Look-ups in named tables: a row name and a column name give one cell, copied from the table.

Table raropun
|  | nog | dol | vefu | muk | liv | duz | rabemo | kupi | nen |
|---|---|---|---|---|---|---|---|---|---|
| daf | 35.79 | 23.30 | 35.57 | 67.02 | 55.08 | 36.26 | 67.16 | 51.07 | 55.87 |
| ked | 71.14 | 52.22 | 71.58 | 41.00 | 28.90 | 69.96 | 41.03 | 38.45 | 27.43 |
| tuli | 61.55 | 66.54 | 61.75 | 26.24 | 37.98 | 60.67 | 26.07 | 42.56 | 37.10 |
| gevovi | 24.28 | 8.48 | 23.87 | 80.93 | 63.13 | 25.31 | 81.11 | 55.05 | 64.65 |
| vodelil | 43.82 | 49.29 | 43.70 | 41.97 | 50.87 | 43.78 | 41.88 | 48.80 | 51.13 |
| dek | 57.37 | 55.86 | 57.52 | 36.54 | 40.39 | 56.74 | 36.44 | 43.84 | 39.80 |
| buz | 48.08 | 65.02 | 48.01 | 26.82 | 48.82 | 47.76 | 26.59 | 47.69 | 48.80 |
| rimazem | 37.23 | 53.41 | 36.99 | 37.62 | 56.48 | 37.49 | 37.44 | 51.46 | 57.18 |
| fesi | 70.63 | 42.10 | 71.09 | 50.92 | 28.37 | 69.54 | 51.05 | 38.30 | 26.95 |
| nupeseb | 29.43 | 22.19 | 29.08 | 67.61 | 60.22 | 30.14 | 67.72 | 53.51 | 61.43 |
| bez | 24.06 | 77.45 | 23.52 | 13.33 | 69.11 | 24.79 | 12.80 | 57.23 | 70.65 |
| nimeke | 37.78 | 75.18 | 37.52 | 16.52 | 57.81 | 37.95 | 16.08 | 51.95 | 58.47 |
| deg | 36.44 | 43.36 | 36.20 | 47.42 | 56.27 | 36.78 | 47.34 | 51.44 | 57.00 |
| zal | 31.89 | 77.76 | 31.47 | 13.27 | 63.01 | 32.21 | 12.82 | 54.27 | 64.03 |

deg, duz => 36.78
nimeke, vefu => 37.52
bez, duz => 24.79
nupeseb, dol => 22.19
buz, nog => 48.08
vodelil, duz => 43.78
bez, rabemo => 12.80
daf, nog => 35.79
ked, liv => 28.90
gevovi, dol => 8.48
dek, duz => 56.74
nupeseb, rabemo => 67.72

loza.csv
,pomiroz,baz,feb,daro,nizale,dinuv,gom,mufo
nif,55.532,47.198,45.757,53.781,51.243,50.281,48.833,44.099
zuduli,41.916,50.575,56.275,44.921,47.525,42.301,52.734,51.415
nutavi,55.110,42.566,40.314,54.537,46.312,58.023,40.788,43.102
sapivil,10.994,84.858,93.523,10.633,78.691,1.829,83.484,81.162
kude,33.379,63.673,77.807,24.725,50.289,21.060,63.820,66.700
gavogu,54.892,41.097,41.234,55.071,48.310,55.851,44.764,44.886
paz,45.687,53.244,58.857,42.012,44.811,44.941,53.096,55.866
zomuni,46.685,44.954,47.122,48.463,53.131,56.703,51.525,43.599
gureraf,40.880,58.176,59.669,41.916,51.261,36.931,58.196,55.607
buse,42.024,58.285,63.905,38.712,52.387,37.752,56.232,57.591
sotibe,53.529,45.407,48.724,51.831,48.959,52.959,44.130,51.069
davutur,30.945,71.928,80.811,24.940,60.608,21.680,68.740,73.309
mapi,34.708,69.321,66.130,36.766,59.237,26.079,66.884,62.542
zizegu,34.761,70.049,78.736,20.094,58.493,16.343,68.677,72.505

sotibe, mufo: 51.069
zomuni, gom: 51.525
paz, baz: 53.244
davutur, dinuv: 21.680
gureraf, pomiroz: 40.880
sapivil, nizale: 78.691
nif, gom: 48.833
sapivil, gom: 83.484
nif, dinuv: 50.281

riv =
,sota,nub,vafat
pav,496,5872,4922
nare,7895,6026,8417
naso,8069,5251,8583
pof,937,6529,6854
detuse,9309,4567,6763
gonufot,7416,2831,955
rebi,453,5974,5176
likez,41,4995,3199
kasidu,7306,2652,1677
kib,2311,7073,7821
tobuza,8888,5223,7586

nub of nare: 6026
vafat of detuse: 6763
vafat of rebi: 5176
sota of likez: 41
sota of rebi: 453
sota of nare: 7895
nub of pof: 6529
sota of tobuza: 8888
vafat of nare: 8417
sota of pof: 937
nub of rebi: 5974
vafat of pof: 6854
sota of gonufot: 7416
nub of detuse: 4567
nub of likez: 4995
vafat of pav: 4922
vafat of naso: 8583
vafat of likez: 3199
nub of tobuza: 5223
Which row has the largest sota? detuse

Table bug
	padarug	nel	kemazo
basov	-42208	-18588	54464
radona	34376	15426	-5801
zeka	-38728	-14657	56698
lib	29678	15432	-9252
tavoz	-47833	-27256	49293
pumev	23208	17326	-11827
konon	35165	16841	-13095
vif	29026	7172	-77669
tivev	-19157	17430	35356
lipizoz	-65299	-91621	-27088
pup	32630	14747	-7162
mur	-27104	-26389	-89085
div	2062	-12337	-97734

padarug of zeka = -38728
nel of zeka = -14657
nel of radona = 15426
padarug of radona = 34376
kemazo of div = -97734
nel of pup = 14747
kemazo of basov = 54464
nel of lib = 15432
padarug of pup = 32630
kemazo of radona = -5801
padarug of lib = 29678

mifesi:
          nizo    kub
beki     46173  37484
volo     28083  51694
mazaza   67831  45133
kip      77005  52502
midaz    24981  41490
nadupe   45723  37358
diso     24091  17208
kava     67991  52315
dumep    52119  40045
bol      21247  32000
vas      65953  47163
sisomir  56550  39178
dufamo   70579  48033

What is the kub of volo in mifesi? 51694
What is the nizo of dufamo in mifesi? 70579
What is the nizo of volo in mifesi? 28083
What is the kub of diso in mifesi? 17208
What is the kub of bol in mifesi? 32000
What is the kub of mazaza in mifesi? 45133
What is the nizo of vas in mifesi? 65953
What is the kub of dufamo in mifesi? 48033
What is the nizo of dumep in mifesi? 52119
What is the kub of nadupe in mifesi? 37358
What is the nizo of kava in mifesi? 67991
What is the kub of kip in mifesi? 52502
What is the nizo of beki in mifesi? 46173
What is the nizo of bol in mifesi? 21247

sov:
|  | melova | pil |
|---|---|---|
| timu | 88.16 | 60.29 |
| befupir | 88.95 | 79.77 |
| rep | 63.83 | 63.25 |
| basig | 44.76 | 21.90 |
| duv | 31.94 | 52.49 |

basig, pil: 21.90
duv, pil: 52.49
befupir, pil: 79.77
befupir, melova: 88.95
duv, melova: 31.94
timu, pil: 60.29
rep, melova: 63.83
rep, pil: 63.25
basig, melova: 44.76
Which row has the largest melova? befupir

lumo =
	zorepa	lud	nik	rufup
zam	8180	7870	6743	8466
lizeg	7744	7188	1218	8770
kotutos	7279	3860	3005	4750
rul	2387	7194	3576	4048

zam, lud -> 7870
kotutos, rufup -> 4750
lizeg, nik -> 1218
lizeg, zorepa -> 7744
rul, lud -> 7194
rul, nik -> 3576
kotutos, nik -> 3005
zam, rufup -> 8466
lizeg, rufup -> 8770
zam, nik -> 6743
kotutos, lud -> 3860
zam, zorepa -> 8180
rul, rufup -> 4048
rul, zorepa -> 2387
kotutos, zorepa -> 7279
lizeg, lud -> 7188
Row with the largest nik: zam

pegar =
|  | deten | noged | soz | bod | fisune | vinize | ruli | koli |
|---|---|---|---|---|---|---|---|---|
| vod | 105 | 149 | 88 | 193 | 63 | 74 | 81 | 107 |
| musi | 102 | 63 | 134 | 2 | 173 | 133 | 75 | 117 |
| vok | 93 | 186 | 137 | 56 | 185 | 52 | 71 | 170 |
| lan | 92 | 187 | 59 | 72 | 102 | 52 | 79 | 156 |
| navasu | 123 | 91 | 79 | 232 | 62 | 121 | 156 | 122 |
| kuzo | 134 | 44 | 124 | 173 | 29 | 146 | 181 | 62 |
| tuvibi | 68 | 176 | 128 | 10 | 161 | 120 | 51 | 148 |

What is the soz of lan in pegar?
59
What is the deten of lan in pegar?
92
What is the ruli of tuvibi in pegar?
51
What is the koli of musi in pegar?
117
What is the koli of vod in pegar?
107
What is the koli of kuzo in pegar?
62
What is the fisune of kuzo in pegar?
29
What is the deten of vod in pegar?
105
What is the ruli of kuzo in pegar?
181
What is the soz of kuzo in pegar?
124
What is the vinize of vod in pegar?
74
What is the vinize of kuzo in pegar?
146
What is the vinize of navasu in pegar?
121
What is the ruli of vod in pegar?
81
What is the bod of kuzo in pegar?
173
What is the bod of tuvibi in pegar?
10
What is the noged of vod in pegar?
149
Which row has the largest noged? lan

